Here is a tiny trained network, its code and every weight. The questions are about switching its units off for an input and a target symbol, where a switched-off unit gives its printed mean instead of its output.

import numpy as np


def w(rows, s, z=0):
    codes = np.array(rows[::2]) - 128.0
    scale = np.full(codes.shape[1], s)
    scale[-1] = z or s
    return codes * scale


def f(y):
    return np.maximum(y, 0)


def softmax(a):
    e = np.exp(a - a.max(-1, keepdims=True))
    return e / e.sum(-1, keepdims=True)


def log_softmax(a):
    a = a - a.max(-1, keepdims=True)
    return a - np.log(np.exp(a).sum(-1, keepdims=True))


def net(x, mask):
    ids = ['ΦΨδζητ'.index(c) for c in x.split()]
    T = len(ids)
    res = E[ids] + P[:T]
    r = res
    for j in range(3):
        rows = slice(2 * j, 2 * j + 2)
        q, k, v = (r @ M[0][rows].T for M in (Q, K, V))
        z = softmax(np.where(np.tri(T) > 0, q @ k.T / 2**0.5, -1e9)) @ v
        o = O[0][rows]
        res = res + np.where(mask[j], z, o[:, -1]) @ o[:, :-1]
    y = f(res @ A[0][:, :-1].T + A[0][:, -1])
    res = res + np.where(mask[3:11], y, B[0][:, -1]) @ B[0][:, :-1]
    return log_softmax(res[-1] @ U[:, :-1].T + U[:, -1])


Q, K, V, O, A, B = {}, {}, {}, {}, {}, {}
E = w([
[133,122,99,152,126,76,167,44],'Φ',
[62,135,174,122,43,178,190,86],'Ψ',
[28,74,146,116,21,109,209,204],'δ',
[85,39,113,79,126,156,100,135],'ζ',
[169,60,162,96,104,152,9,96],'η',
[142,108,119,85,162,178,144,3],'τ',
],0.017)
P = w([
[92,143,189,187,175,151,114,170],'0',
[122,108,131,153,117,74,136,114],'1',
[117,122,122,63,110,156,142,115],'2',
[128,119,79,7,121,152,175,111],'3',
[97,165,141,171,110,117,159,128],'4',
[124,117,123,147,143,137,131,122],'5',
[134,113,125,183,161,113,134,90],'6',
[92,154,173,154,102,142,133,106],'7',
[112,124,128,127,123,136,109,114],'8',
[92,147,157,132,90,152,118,115],'9',
[119,146,137,142,111,132,122,89],'10',
],0.019)
Q[0] = w([
[139,223,158,111,100,145,116,141],'H0',
[151,120,180,164,254,114,161,210],'H0',
[125,222,172,135,184,126,115,158],'H1',
[73,61,205,79,141,83,139,41],'H1',
[54,169,143,76,53,156,173,131],'H2',
[119,119,152,193,241,155,140,153],'H2',
],0.0082)
K[0] = w([
[116,117,58,167,32,105,118,95],'H0',
[81,99,37,86,78,120,114,125],'H0',
[170,150,115,144,43,63,150,157],'H1',
[91,102,174,209,173,178,185,190],'H1',
[88,114,118,208,126,104,101,90],'H2',
[77,146,44,1,87,74,103,49],'H2',
],0.0083)
V[0] = w([
[67,145,125,125,163,168,212,113],'H0',
[118,163,112,177,133,42,132,142],'H0',
[171,173,157,203,8,187,132,127],'H1',
[192,143,135,171,117,137,142,59],'H1',
[147,153,154,115,53,104,144,193],'H2',
[143,36,174,95,155,144,72,162],'H2',
],0.011)
O[0] = w([
[202,144,55,73,159,71,86,183,254],'H0',
[111,62,43,227,146,117,72,164,67],'H0',
[136,10,200,68,171,137,113,186,139],'H1',
[187,90,219,128,79,171,134,114,115],'H1',
[21,72,115,124,139,79,137,221,32],'H2',
[75,173,156,138,164,171,125,110,136],'H2',
],0.012,0.0071)
A[0] = w([
[147,82,136,199,91,165,236,85,149],'N0',
[200,88,165,113,142,80,192,48,179],'N1',
[250,85,183,71,171,89,122,254,67],'N2',
[180,164,117,98,180,141,65,129,200],'N3',
[213,186,167,120,101,195,183,126,126],'N4',
[187,157,174,107,127,167,209,115,141],'N5',
[143,87,57,82,117,213,207,125,253],'N6',
[174,10,185,112,161,123,154,114,77],'N7',
],0.006,0.0038)
B[0] = w([
[93,161,144,117,116,155,74,79,167],'N0',
[145,131,166,121,60,133,158,142,250],'N1',
[149,142,130,175,173,215,178,145,182],'N2',
[190,61,70,127,176,82,113,106,205],'N3',
[91,109,149,175,177,127,106,159,228],'N4',
[130,114,206,54,29,48,85,126,214],'N5',
[131,127,123,254,123,99,87,132,200],'N6',
[121,181,82,165,228,210,119,149,168],'N7',
],0.0084,0.013)
U = w([
[173,14,174,236,97,115,57,81,252],'Φ',
[198,91,220,54,169,134,175,138,75],'Ψ',
[120,18,201,53,180,27,94,105,124],'δ',
[169,245,161,83,152,117,40,132,79],'ζ',
[111,58,255,114,156,110,113,63,60],'η',
[229,176,232,1,114,67,53,187,151],'τ',
],0.0047,0.0025)

Each question gives the input, a string of symbols that net reads in full, and the target symbol t.
The units are the heads (2 rows each of Q, K, V and O) and the neurons (one row each of A and B). Each row of codes is followed by its name. A weight is (code - 128) times the scale printed after its matrix; where a second scale follows, it is the last column's (O, A, B and U).
mask holds one flag per unit, heads first, then neurons. A switched-off unit (its flag False) gives its mean, the last column of its rows in O or B, instead of its output. The means were averaged over made-up inputs and are rounded, as every weight is.
A unit's drop is (log p(t) with every unit on - log p(t) with that unit switched off) / (log p(t) with every unit on - log p(t) with every unit switched off).
The circuit of an input: a set's keep is (log p(t) with only the set's units on - log p(t) with every unit switched off) / (log p(t) with every unit on - log p(t) with every unit switched off). Starting from all 11 units, units are removed one at a time, each time the one whose removal leaves the highest keep (on an exact tie, the one counted first), for as long as the keep stays at least 0.8.
circuit, biggest first: the units of the circuit, biggest drop first
most important unit: the unit with the biggest drop
top k neurons: the k neurons with the biggest drops, biggest first
heads that matter: for each layer, one digit per head in row order, 1 if its drop is at least 0.15 and else 0, layers parted by /
input η Ψ τ η Ψ τ τ η τ Ψ, target η: circuit, biggest first -> (H0 H2 H1)
input τ Φ Φ τ η Φ τ, target τ: circuit, biggest first -> (N5 H0 H2)
input Ψ Φ Ψ Φ τ Φ η Φ Ψ, target Ψ: heads that matter -> 010
input τ δ η τ τ η ζ, target τ: circuit, biggest first -> (H0 N5 H2)
input η Φ τ Φ δ Φ δ δ δ τ, target η: circuit, biggest first -> (H0)
input δ ζ Φ Φ ζ τ Ψ ζ τ Ψ, target δ: circuit, biggest first -> (H2 H1)
input Φ Φ Φ Φ τ, target Φ: circuit, biggest first -> (H0 H2)
input τ τ Φ Φ τ Φ τ η ζ Φ, target τ: circuit, biggest first -> (N5 H0 H2 H1)
input Ψ ζ τ δ Φ τ, target Ψ: circuit, biggest first -> (H1 N2 H0)
input η η Φ τ η Φ Φ η δ η δ, target η: heads that matter -> 100
input Φ Φ η δ, target Φ: circuit, biggest first -> (H0 N6)
input Φ Φ ζ δ ζ Φ Φ τ τ ζ, target Φ: circuit, biggest first -> (H0 N5)
input τ τ τ, target τ: circuit, biggest first -> (N5 H0)
input ζ δ δ, target ζ: heads that matter -> 010
input Φ Φ ζ Ψ, target Φ: circuit, biggest first -> (H0 N6)
input δ τ δ Φ Φ Φ, target δ: most important unit -> H1
input δ Φ Φ, target δ: heads that matter -> 011
input Ψ Φ τ ζ, target Ψ: top 2 neurons -> (N2 N7)
input Φ ζ η, target Φ: heads that matter -> 100
input ζ Ψ η η Φ η, target ζ: heads that matter -> 011
input Φ η Φ δ Φ Φ Ψ Φ ζ, target Φ: heads that matter -> 100
input Φ η δ τ Φ Φ Φ η τ, target Φ: heads that matter -> 100
input Ψ η η, target Ψ: heads that matter -> 010
input δ τ Φ ζ δ Φ Φ Φ Φ τ τ, target δ: heads that matter -> 010
